Below is a small trained network, with its code and all its weights. Each question gives an input and a target symbol and asks what happens when units are switched off, that is, made to give their printed mean instead of their output.

import numpy as np


def w(rows, s, z=0):
    codes = np.array(rows[::2]) - 128.0
    scale = np.full(codes.shape[1], s)
    scale[-1] = z or s
    return codes * scale


def softmax(a):
    e = np.exp(a - a.max(-1, keepdims=True))
    return e / e.sum(-1, keepdims=True)


def log_softmax(a):
    a = a - a.max(-1, keepdims=True)
    return a - np.log(np.exp(a).sum(-1, keepdims=True))


def net(x, mask):
    ids = ['ΔΛΠΦΨΩαβγεηθμξστ'.index(c) for c in x.split()]
    T = len(ids)
    res = E[ids] + P[:T]
    u = 0
    for l in range(2):
        r = res
        for j in range(3):
            rows = slice(2 * j, 2 * j + 2)
            q, k, v = (r @ M[l][rows].T for M in (Q, K, V))
            z = softmax(np.where(np.tri(T) > 0, q @ k.T / 2**0.5, -1e9)) @ v
            o = O[l][rows]
            res = res + np.where(mask[u + j], z, o[:, -1]) @ o[:, :-1]
        u += 3
    return log_softmax(res[-1] @ U[:, :-1].T + U[:, -1])


Q, K, V, O = {}, {}, {}, {}
E = w([
[146,101,135,137],'Δ',
[128,107,129,119],'Λ',
[112,129,148,251],'Π',
[153,156,170,80],'Φ',
[126,108,138,149],'Ψ',
[122,142,106,113],'Ω',
[157,123,103,40],'α',
[169,161,116,166],'β',
[214,58,148,156],'γ',
[80,139,29,67],'ε',
[120,74,152,115],'η',
[72,24,120,169],'θ',
[138,1,147,185],'μ',
[95,112,208,64],'ξ',
[114,15,213,215],'σ',
[5,108,112,102],'τ',
],0.013)
P = w([
[169,162,70,100],'0',
[199,145,94,17],'1',
[127,196,113,214],'2',
[176,83,56,12],'3',
[126,143,134,254],'4',
[172,76,40,117],'5',
[160,49,26,105],'6',
[199,73,114,198],'7',
[107,86,68,225],'8',
[148,37,21,146],'9',
[184,27,70,166],'10',
[136,65,57,211],'11',
[151,100,56,228],'12',
],0.0046)
Q[0] = w([
[3,134,103,79],'0.h0',
[144,76,124,124],'0.h0',
[111,142,64,147],'0.h1',
[177,127,73,48],'0.h1',
[157,153,162,143],'0.h2',
[152,30,105,105],'0.h2',
],0.012)
K[0] = w([
[161,225,179,119],'0.h0',
[110,182,58,225],'0.h0',
[3,174,36,113],'0.h1',
[202,199,69,88],'0.h1',
[116,98,86,29],'0.h2',
[41,51,103,174],'0.h2',
],0.0068)
V[0] = w([
[78,199,131,187],'0.h0',
[157,185,108,130],'0.h0',
[130,137,188,205],'0.h1',
[131,87,9,101],'0.h1',
[9,75,118,199],'0.h2',
[182,108,129,228],'0.h2',
],0.011)
O[0] = w([
[158,255,170,19,111],'0.h0',
[144,220,99,90,113],'0.h0',
[192,158,141,49,176],'0.h1',
[112,177,131,242,159],'0.h1',
[109,181,231,191,170],'0.h2',
[180,164,153,136,253],'0.h2',
],0.0088,0.0059)
Q[1] = w([
[151,112,87,115],'1.h0',
[126,148,101,2],'1.h0',
[181,93,115,169],'1.h1',
[79,154,138,149],'1.h1',
[139,97,184,101],'1.h2',
[46,170,86,39],'1.h2',
],0.009)
K[1] = w([
[92,78,89,84],'1.h0',
[90,166,1,102],'1.h0',
[85,115,181,115],'1.h1',
[149,63,189,67],'1.h1',
[139,100,149,62],'1.h2',
[127,142,81,150],'1.h2',
],0.0098)
V[1] = w([
[154,136,37,70],'1.h0',
[208,113,77,155],'1.h0',
[137,255,109,158],'1.h1',
[56,211,59,147],'1.h1',
[153,121,74,192],'1.h2',
[53,203,163,143],'1.h2',
],0.0077)
O[1] = w([
[124,130,104,177,12],'1.h0',
[231,198,85,205,255],'1.h0',
[138,178,18,188,132],'1.h1',
[6,254,59,138,44],'1.h1',
[179,232,163,174,217],'1.h2',
[59,134,178,113,37],'1.h2',
],0.005,0.0041)
U = w([
[116,109,117,111,4],'Δ',
[98,108,123,106,25],'Λ',
[188,254,219,98,178],'Π',
[144,94,73,58,86],'Φ',
[130,143,146,108,67],'Ψ',
[118,162,115,121,62],'Ω',
[118,103,62,145,254],'α',
[190,200,81,117,82],'β',
[217,121,99,146,164],'γ',
[89,179,119,189,151],'ε',
[123,107,134,116,113],'η',
[79,129,215,160,161],'θ',
[135,100,180,153,55],'μ',
[106,73,141,70,208],'ξ',
[144,90,211,61,150],'σ',
[45,139,192,133,134],'τ',
],0.0083,0.0046)

Each question gives the input, a string of symbols that net reads in full, and the target symbol t.
The units are the heads (2 rows each of Q, K, V and O). Each row of codes is followed by its name. A weight is (code - 128) times the scale printed after its matrix; where a second scale follows, it is the last column's (O and U).
mask holds one flag per head, layer by layer. A switched-off head (its flag False) gives its mean, the last column of its rows in O, instead of its output. The means were averaged over made-up inputs and are rounded, as every weight is.
A unit's drop is (log p(t) with every unit on - log p(t) with that unit switched off) / (log p(t) with every unit on - log p(t) with every unit switched off).
The circuit of an input: a set's keep is (log p(t) with only the set's units on - log p(t) with every unit switched off) / (log p(t) with every unit on - log p(t) with every unit switched off). Starting from all 6 units, units are removed one at a time, each time the one whose removal leaves the highest keep (on an exact tie, the one counted first), for as long as the keep stays at least 0.8.
units of the circuit, in order: the units of the circuit, biggest drop first
unit that matters most: the unit with the biggest drop
which heads matter: for each layer, one digit per head in row order, 1 if its drop is at least 0.15 and else 0, layers parted by /
drop when u is switched off: that unit's drop, to one decimal
input Π ξ γ α β ε β Π ε, target ε: which heads matter => 010 / 000
input α θ ε α α Π γ τ Π Π θ, target θ: units of the circuit, in order => [0.h2; 0.h1]
input γ α θ Π Ω Π Π Π Π Π Ψ, target Π: which heads matter => 101 / 000
input γ α γ α γ θ β γ Φ, target γ: which heads matter => 101 / 101
input β β Π γ μ ε Π Π Π β Π γ, target Π: units of the circuit, in order => [0.h2; 0.h0]
input α Π ε, target ε: units of the circuit, in order => [0.h1; 1.h1]
input Π γ Π θ Π γ Π Ψ Π Π, target Π: units of the circuit, in order => [0.h2; 0.h1]
input Π γ Π Π γ Π Π Π Ω, target Π: unit that matters most => 0.h2
input Π β Λ Π Π Π σ, target Π: units of the circuit, in order => [0.h2; 0.h0]
input Π β β, target β: which heads matter => 101 / 010
input Π μ θ γ Π Π σ Λ Π γ Π α, target Π: which heads matter => 001 / 000
input α Π Π γ, target Π: units of the circuit, in order => [0.h0; 0.h2]
input γ Π Π σ, target σ: which heads matter => 010 / 011
input ε α α Φ, target α: units of the circuit, in order => [0.h2; 0.h1]
input ξ σ Π, target σ: units of the circuit, in order => [1.h1; 0.h1; 0.h0]
input Π Π Π η, target Π: units of the circuit, in order => [0.h0]
input Π Π Π Π Π Π Π μ, target Π: which heads matter => 101 / 000
input α γ ε α α θ β θ Π θ α θ, target θ: drop when 1.h1 is switched off => 0.0
input Π Π Δ Π Π Π, target Π: drop when 0.h0 is switched off => 0.3
input ε α Ψ, target ε: unit that matters most => 0.h1
input β Π Π Π Π τ θ Π Π Π β Ψ θ, target Π: drop when 0.h0 is switched off => 0.3
input γ μ θ α ε β γ Π Π ε Π Π Λ, target Π: drop when 0.h2 is switched off => 0.4
